Below is a small trained network, with its code and all its weights. Each question gives an input and a class and asks what happens when units are switched off, that is, made to give their printed mean instead of their output.

import numpy as np


def w(rows, s, z=0):
    codes = np.array(rows[::2]) - 128.0
    scale = np.full(codes.shape[1], s)
    scale[-1] = z or s
    return codes * scale


def f(y):
    return y / 2 * (1 + np.tanh(0.7978845608 * (y + 0.044715 * y**3)))


def log_softmax(a):
    a = a - a.max(-1, keepdims=True)
    return a - np.log(np.exp(a).sum(-1, keepdims=True))


def net(x, mask):
    res = np.array(x, float).reshape(1, 3) / 4 @ E
    y = f(res @ A[0][:, :-1].T + A[0][:, -1])
    res = res + np.where(mask, y, B[0][:, -1]) @ B[0][:, :-1]
    return log_softmax(res[-1] @ U[:, :-1].T + U[:, -1])


A, B = {}, {}
E = w([
[96,117,137,109,254,89],'x0',
[2,150,90,120,106,140],'x1',
[110,169,197,80,90,36],'x2',
],0.0081)
A[0] = w([
[195,127,174,114,58,85,125],'neuron 0',
[156,140,167,150,93,106,100],'neuron 1',
[254,107,145,141,230,148,60],'neuron 2',
[66,118,99,139,187,166,102],'neuron 3',
[174,139,164,135,78,104,110],'neuron 4',
[127,126,126,132,126,123,107],'neuron 5',
[106,131,75,145,8,224,37],'neuron 6',
[25,147,114,114,41,109,19],'neuron 7',
[173,141,129,106,85,112,121],'neuron 8',
[79,128,101,137,172,157,104],'neuron 9',
[77,114,97,138,176,157,103],'neuron 10',
[146,130,178,104,227,42,32],'neuron 11',
[52,148,189,102,126,35,2],'neuron 12',
[218,101,61,155,121,235,79],'neuron 13',
[116,142,120,142,144,135,93],'neuron 14',
[89,122,108,139,159,148,103],'neuron 15',
[58,124,164,115,95,108,89],'neuron 16',
],0.012,0.0083)
B[0] = w([
[227,123,164,121,166,159,217],'neuron 0',
[172,117,159,111,165,134,151],'neuron 1',
[2,133,57,116,113,103,253],'neuron 2',
[177,120,101,76,188,126,194],'neuron 3',
[202,130,155,110,158,143,175],'neuron 4',
[134,132,129,121,131,130,118],'neuron 5',
[11,128,59,113,144,86,224],'neuron 6',
[148,142,207,192,49,133,184],'neuron 7',
[173,118,152,130,144,145,163],'neuron 8',
[169,117,107,87,172,125,173],'neuron 9',
[171,118,95,95,179,138,180],'neuron 10',
[111,133,185,202,19,148,205],'neuron 11',
[34,124,33,105,145,114,182],'neuron 12',
[99,144,204,184,42,113,246],'neuron 13',
[145,126,124,106,140,128,119],'neuron 14',
[163,123,113,99,164,117,153],'neuron 15',
[95,113,133,160,106,146,162],'neuron 16',
],0.022,0.0073)
U = w([
[133,154,247,201,53,152,152],'0',
[45,116,1,91,155,89,190],'1',
[229,93,127,47,223,176,4],'2',
],0.008,0.0034)

Each question gives the input, the list of numbers given to net, and the class t.
The units are the neurons (one row each of A and B). Each row of codes is followed by its name. A weight is (code - 128) times the scale printed after its matrix; where a second scale follows, it is the last column's (A, B and U).
mask holds one flag per neuron, in row order. A switched-off neuron (its flag False) gives its mean, the last column of its row in B, instead of its output. The means were averaged over made-up inputs and are rounded, as every weight is.
A unit's drop is (log p(t) with every unit on - log p(t) with that unit switched off) / (log p(t) with every unit on - log p(t) with every unit switched off).
The circuit of an input: a set's keep is (log p(t) with only the set's units on - log p(t) with every unit switched off) / (log p(t) with every unit on - log p(t) with every unit switched off). Starting from the 12 units with the biggest drops (on a tie, the unit counted first), units are removed one at a time, each time the one whose removal leaves the highest keep (on an exact tie, the one counted first), for as long as the keep stays at least 0.8.
circuit, biggest first: the units of the circuit, biggest drop first
top k neurons: the k neurons with the biggest drops, biggest first
drop when u is switched off: that unit's drop, to one decimal
input [0,0,7], class 2: top 4 neurons	(neuron 13; neuron 2; neuron 0; neuron 12)
input [6,-5,4], class 0: circuit, biggest first	(neuron 11)
input [0,-1,1], class 2: circuit, biggest first	(neuron 13; neuron 2)
input [-1,0,-4], class 0: top 4 neurons	(neuron 2; neuron 13; neuron 12; neuron 6)
input [6,1,0], class 2: top 4 neurons	(neuron 2; neuron 6; neuron 13; neuron 12)
input [-2,8,3], class 0: top 2 neurons	(neuron 7; neuron 2)
input [0,4,7], class 0: top 4 neurons	(neuron 7; neuron 6; neuron 2; neuron 3)
input [-1,-8,4], class 2: top 2 neurons	(neuron 13; neuron 0)
input [0,-3,-6], class 0: top 2 neurons	(neuron 13; neuron 6)
input [2,2,-3], class 2: top 2 neurons	(neuron 2; neuron 6)
input [2,8,-1], class 2: drop when neuron 2 is switched off	0.2
